Small tables with named rows and columns. After each table, cells are looked up by row and column.

Table Nonak
cols = Lunikad, Detive, Vesoba, Vop, Ges, Potu, Tosil
Rar: [9.691, -12.065, -86.427, -11.918, 7.966, -72.026, -2.926]
Rog: [-87.332, 49.778, -38.833, -74.998, -88.048, -67.500, 50.614]
Kuremi: [22.154, 15.242, -64.347, -68.821, 9.159, -39.947, -57.508]
Mos: [3.353, -7.984, -48.132, 12.235, -43.651, -61.000, -17.519]
Fetave: [-93.126, -26.052, 50.254, -8.420, -59.254, -0.559, 20.428]
Bor: [-54.981, 65.188, -90.562, -94.418, -48.515, -82.071, 34.125]
Gal: [14.723, 5.183, -18.776, -7.002, -67.192, -68.413, -44.792]

What is the Vesoba of Rog in Nonak? -38.833
What is the Vesoba of Rar in Nonak? -86.427
What is the Lunikad of Mos in Nonak? 3.353
What is the Vesoba of Bor in Nonak? -90.562
What is the Lunikad of Rog in Nonak? -87.332
What is the Potu of Mos in Nonak? -61.000
What is the Tosil of Kuremi in Nonak? -57.508
What is the Lunikad of Rar in Nonak? 9.691
What is the Ges of Fetave in Nonak? -59.254
What is the Vop of Bor in Nonak? -94.418
What is the Vop of Kuremi in Nonak? -68.821
What is the Vop of Rar in Nonak? -11.918
What is the Ges of Gal in Nonak? -67.192
What is the Potu of Rar in Nonak? -72.026
What is the Ges of Rar in Nonak? 7.966
What is the Tosil of Bor in Nonak? 34.125
What is the Potu of Bor in Nonak? -82.071
What is the Potu of Fetave in Nonak? -0.559
What is the Tosil of Gal in Nonak? -44.792

Gukipi:
	Sumumev	Rupu	Vusev
Lomopo	388	638	41
Vudotis	212	47	267
Zuvor	526	49	442
Vakonod	834	561	405
Bubevu	665	411	829
Dadupo	132	652	176
Pulo	555	632	871
Zun	498	65	478
Dus	341	61	157
Vitov	481	53	462
Lekozat	117	749	290

Dus, Vusev => 157
Lekozat, Rupu => 749
Pulo, Sumumev => 555
Vitov, Rupu => 53
Bubevu, Vusev => 829
Pulo, Rupu => 632
Zun, Vusev => 478
Zuvor, Sumumev => 526
Pulo, Vusev => 871
Vakonod, Rupu => 561
Dadupo, Sumumev => 132
Dadupo, Rupu => 652
Dadupo, Vusev => 176
Vudotis, Vusev => 267
Lekozat, Sumumev => 117
Dus, Sumumev => 341
Zuvor, Vusev => 442

Von =
columns: Ganetog, Sud, Minuf, Lato, Mizome, Vomugot, Nisum, Gome
Gokad: [7.03, -3.76, -6.52, -2.54, -4.17, 6.30, -7.76, -2.73]
Gur: [0.90, -7.52, -4.46, 6.80, 6.79, -5.87, 8.38, 5.06]
Vev: [-5.03, 0.42, -1.27, -1.22, 6.67, -7.92, -1.31, -2.83]

Ganetog of Gur is 0.90
Lato of Vev is -1.22
Sud of Vev is 0.42
Mizome of Gokad is -4.17
Gome of Gokad is -2.73
Nisum of Vev is -1.31
Sud of Gokad is -3.76
Minuf of Vev is -1.27
Mizome of Vev is 6.67
Minuf of Gur is -4.46
Mizome of Gur is 6.79
Ganetog of Gokad is 7.03
Gome of Vev is -2.83
Nisum of Gur is 8.38
Nisum of Gokad is -7.76
Sud of Gur is -7.52
Ganetog of Vev is -5.03

Nezazu =
,Tif,Rusedez
Nik,157,77
Livabe,82,135
Fup,79,35
Tosilo,239,165

Rusedez of Livabe: 135
Rusedez of Fup: 35
Tif of Nik: 157
Rusedez of Nik: 77
Tif of Livabe: 82
Tif of Fup: 79
Tif of Tosilo: 239
Rusedez of Tosilo: 165

Demimuf =
	Fesibo	Pel	Bug	Tovafo	Rab	Zik	Tas
Balazi	-19497	62194	-95768	-93104	12397	-62341	-4638
Gof	-73109	10761	-52444	-68742	-53003	-67443	57660
Vuragi	16894	-83011	-3152	-9786	61716	-22038	-39896
Gan	-71118	-63442	20469	45855	-50831	41955	3330

Pel of Vuragi: -83011
Tovafo of Gan: 45855
Zik of Gof: -67443
Tovafo of Gof: -68742
Fesibo of Gof: -73109
Tas of Gof: 57660
Pel of Gof: 10761
Rab of Gof: -53003
Rab of Vuragi: 61716

Table Pivug
cols = Beba, Kigo, Viv, Kidami, Gagepez, Toz, Koliz, Sefir, Sugemam
Zizo: [4180, 4906, 3482, 5243, 4928, 4830, 7766, 4334, 5164]
Sela: [4731, 4701, 4778, 5557, 4945, 3746, 4574, 4685, 5839]
Votire: [4778, 3902, 4449, 4895, 5115, 4762, 5989, 4389, 5100]
Gipi: [5066, 3493, 5776, 4831, 4325, 4933, 3656, 4525, 4462]
Maz: [4006, 4783, 3460, 4844, 5065, 3731, 5665, 4316, 4383]
Viratil: [3508, 5716, 5393, 4948, 4728, 4589, 5992, 3961, 3546]
Kas: [4392, 5416, 5814, 3617, 5202, 4519, 3220, 5168, 5412]
Mog: [4006, 7907, 3807, 4985, 5624, 4509, 5035, 4331, 3368]
Gutusu: [4323, 4253, 4315, 4579, 4692, 4163, 5335, 4170, 5816]
Kabifo: [4836, 3902, 4295, 4081, 4350, 5124, 5004, 4215, 4121]
Motike: [6161, 3065, 5305, 5915, 5221, 4198, 3362, 5272, 4436]
Zevut: [5806, 4638, 3955, 3521, 7506, 4621, 2795, 4165, 4471]
Ruvati: [4239, 2443, 5100, 4730, 2243, 4702, 2030, 4630, 4883]
Bugo: [4309, 4540, 4054, 3907, 3688, 4598, 3036, 4807, 5753]

What is the Sugemam of Motike in Pivug? 4436
What is the Gagepez of Viratil in Pivug? 4728
What is the Sefir of Zizo in Pivug? 4334
What is the Viv of Bugo in Pivug? 4054
What is the Sefir of Ruvati in Pivug? 4630
What is the Gagepez of Ruvati in Pivug? 2243
What is the Toz of Gutusu in Pivug? 4163
What is the Kidami of Maz in Pivug? 4844
What is the Kidami of Sela in Pivug? 5557

Sepem:
	Tupa	Zoreviv	Bem	Kem
Besoral	0.3	0.2	0.4	0.3
Lufe	0.5	0.6	0.5	0.6
Zek	0.5	0.6	0.4	0.5
Pugude	0.5	0.7	0.5	0.4
Kefu	0.6	0.5	0.4	0.6
Belaneb	0.4	0.8	0.7	0.4
Pob	0.5	0.4	0.3	0.4
Sifa	0.5	0.6	0.4	0.5

What is the Tupa of Zek in Sepem?
0.5
What is the Bem of Kefu in Sepem?
0.4
What is the Kem of Sifa in Sepem?
0.5
What is the Tupa of Pugude in Sepem?
0.5
What is the Zoreviv of Zek in Sepem?
0.6
What is the Kem of Belaneb in Sepem?
0.4

Tafatar =
|  | Dimob | Per | Bok | Gef | Sofud | Gururi | Gobe |
|---|---|---|---|---|---|---|---|
| Vek | 27976 | 6460 | -8860 | 783 | -20000 | 51535 | 14462 |
| Mulo | 5051 | 33434 | -2992 | 50002 | -21829 | 20947 | -417 |
| Nosono | 54556 | 32194 | -24283 | 29342 | 14344 | 7962 | 7121 |
| Lene | 10032 | 20695 | -13044 | 35812 | -5858 | 49368 | -49504 |
| Vel | 62147 | 15612 | -9007 | 25840 | 18844 | 25464 | 790 |
| Bilil | 59569 | 5658 | -4103 | -56349 | -71018 | 6563 | 3102 |
| Dizut | 1825 | 14291 | -353 | 56099 | -21002 | 46841 | -51891 |
| Domasu | 26927 | 27568 | 36981 | 19364 | -33816 | 19432 | 6615 |
| Tume | 56619 | 3812 | -2532 | -74209 | -86454 | 5292 | 892 |
| Bur | 57777 | 3730 | -2804 | -72874 | -84421 | 5359 | 1175 |
| Dap | 27039 | 19911 | 3201 | 47451 | -16069 | 23668 | 11199 |
| Lolufo | 51571 | 20717 | -21852 | -26192 | -39466 | 8155 | 2507 |
| Mekata | 1255 | 22297 | -8465 | 48009 | -12942 | 47666 | -50745 |

What is the Per of Lene in Tafatar? 20695
What is the Gururi of Bilil in Tafatar? 6563
What is the Per of Nosono in Tafatar? 32194
What is the Gururi of Mekata in Tafatar? 47666
What is the Gobe of Lolufo in Tafatar? 2507
What is the Bok of Bur in Tafatar? -2804
What is the Gef of Mulo in Tafatar? 50002
What is the Gururi of Lene in Tafatar? 49368
What is the Sofud of Dizut in Tafatar? -21002
What is the Sofud of Dap in Tafatar? -16069
What is the Gururi of Nosono in Tafatar? 7962
What is the Gururi of Mulo in Tafatar? 20947
What is the Gobe of Nosono in Tafatar? 7121
What is the Per of Vel in Tafatar? 15612
What is the Sofud of Vek in Tafatar? -20000
Row with the largest Dimob: Vel

